Below is a small trained network, with its code and all its weights. Each question gives an input and a class and asks what happens when units are switched off, that is, made to give their printed mean instead of their output.

import numpy as np


def w(rows, s, z=0):
    codes = np.array(rows[::2]) - 128.0
    scale = np.full(codes.shape[1], s)
    scale[-1] = z or s
    return codes * scale


def f(y):
    return np.maximum(y, 0)


def log_softmax(a):
    a = a - a.max(-1, keepdims=True)
    return a - np.log(np.exp(a).sum(-1, keepdims=True))


def net(x, mask):
    res = np.array(x, float).reshape(1, 4) / 4 @ E
    y = f(res @ A[0][:, :-1].T + A[0][:, -1])
    res = res + np.where(mask, y, B[0][:, -1]) @ B[0][:, :-1]
    return log_softmax(res[-1] @ U[:, :-1].T + U[:, -1])


A, B = {}, {}
E = w([
[142,121,10,128,154,80,162,194,36,124],'x0',
[167,72,83,137,111,51,152,42,236,165],'x1',
[220,227,118,39,180,149,184,104,168,84],'x2',
[87,127,116,173,204,180,174,193,205,183],'x3',
],0.013)
A[0] = w([
[55,116,154,174,104,97,55,123,113,185,49],'neuron 0',
[96,6,167,183,123,129,55,144,109,157,105],'neuron 1',
[127,117,173,131,148,150,75,178,103,89,69],'neuron 2',
[151,121,149,120,76,90,36,42,67,83,55],'neuron 3',
[198,55,94,167,118,71,120,61,210,180,144],'neuron 4',
[99,99,188,114,89,153,80,129,179,90,104],'neuron 5',
[78,90,212,109,115,153,130,94,160,126,91],'neuron 6',
[113,113,203,136,112,147,80,107,176,147,89],'neuron 7',
[101,92,36,176,123,84,181,149,77,126,110],'neuron 8',
[96,161,166,116,143,207,85,150,72,110,78],'neuron 9',
[89,116,141,195,195,180,155,186,201,216,84],'neuron 10',
[165,83,125,147,108,100,176,93,149,143,48],'neuron 11',
[125,203,138,102,138,157,144,89,193,60,101],'neuron 12',
[153,138,136,166,105,102,50,119,112,86,254],'neuron 13',
],0.011,0.0075)
B[0] = w([
[191,152,150,9,188,138,116,131,101,127,196],'neuron 0',
[206,213,162,67,225,168,127,118,138,111,227],'neuron 1',
[114,135,93,102,42,185,53,103,153,135,167],'neuron 2',
[70,159,64,182,128,180,219,2,111,198,210],'neuron 3',
[115,145,147,120,82,246,74,205,155,157,253],'neuron 4',
[139,98,94,124,91,115,178,166,123,25,190],'neuron 5',
[149,41,91,140,82,84,150,143,95,58,195],'neuron 6',
[116,58,119,122,99,70,188,198,63,83,199],'neuron 7',
[156,77,89,116,96,97,160,197,85,98,206],'neuron 8',
[61,130,146,91,90,221,57,189,159,156,194],'neuron 9',
[74,185,127,174,108,172,233,60,56,219,230],'neuron 10',
[84,106,170,65,103,202,63,112,190,152,169],'neuron 11',
[187,100,178,82,186,159,163,145,82,97,194],'neuron 12',
[148,195,145,208,106,77,158,120,132,152,197],'neuron 13',
],0.0088,0.02)
U = w([
[228,176,159,45,204,154,137,95,115,120,128],'0',
[46,146,117,187,83,151,204,26,94,198,100],'1',
[57,112,156,117,13,194,13,159,152,160,101],'2',
[135,11,82,138,62,103,173,187,56,84,120],'3',
[184,180,191,226,87,142,122,149,104,134,255],'4',
[112,109,151,203,158,68,98,67,109,123,109],'5',
],0.011,0.015)

Each question gives the input, the list of numbers given to net, and the class t.
The units are the neurons (one row each of A and B). Each row of codes is followed by its name. A weight is (code - 128) times the scale printed after its matrix; where a second scale follows, it is the last column's (A, B and U).
mask holds one flag per neuron, in row order. A switched-off neuron (its flag False) gives its mean, the last column of its row in B, instead of its output. The means were averaged over made-up inputs and are rounded, as every weight is.
A unit's drop is (log p(t) with every unit on - log p(t) with that unit switched off) / (log p(t) with every unit on - log p(t) with every unit switched off).
The circuit of an input: a set's keep is (log p(t) with only the set's units on - log p(t) with every unit switched off) / (log p(t) with every unit on - log p(t) with every unit switched off). Starting from the 12 units with the biggest drops (on a tie, the unit counted first), units are removed one at a time, each time the one whose removal leaves the highest keep (on an exact tie, the one counted first), for as long as the keep stays at least 0.8.
circuit, biggest first: the units of the circuit, biggest drop first
unit that matters most: the unit with the biggest drop
top k neurons: the k neurons with the biggest drops, biggest first
drop of u: that unit's drop, to one decimal
input [-1,-2,6,-8], class 1: circuit, biggest first => (neuron 3)
input [-2,4,-8,8], class 0: top 3 neurons => (neuron 1; neuron 0; neuron 3)
input [-7,-6,-5,3], class 3: top 4 neurons => (neuron 7; neuron 6; neuron 5; neuron 4)
input [-7,5,-8,-7], class 0: top 2 neurons => (neuron 1; neuron 0)
input [3,0,-2,-2], class 4: top 3 neurons => (neuron 7; neuron 6; neuron 5)
input [7,-5,4,6], class 3: top 3 neurons => (neuron 3; neuron 8; neuron 1)
input [-7,-7,-6,8], class 1: top 2 neurons => (neuron 10; neuron 4)
input [6,-1,5,-4], class 3: top 2 neurons => (neuron 1; neuron 0)
input [2,8,-8,6], class 0: top 2 neurons => (neuron 1; neuron 0)
input [7,8,3,4], class 2: top 2 neurons => (neuron 4; neuron 11)
input [5,-2,-1,5], class 1: top 2 neurons => (neuron 10; neuron 7)
input [5,-4,2,3], class 3: top 4 neurons => (neuron 4; neuron 1; neuron 3; neuron 8)
input [-5,4,4,-2], class 3: circuit, biggest first => (neuron 1; neuron 7)
input [2,0,2,-2], class 4: top 3 neurons => (neuron 1; neuron 10; neuron 0)
input [1,4,-3,-6], class 1: unit that matters most => neuron 3
input [-2,1,2,0], class 4: drop of neuron 13 => -0.4
input [6,1,0,7], class 1: drop of neuron 10 => 3.9
input [8,-8,2,3], class 2: drop of neuron 2 => 0.2
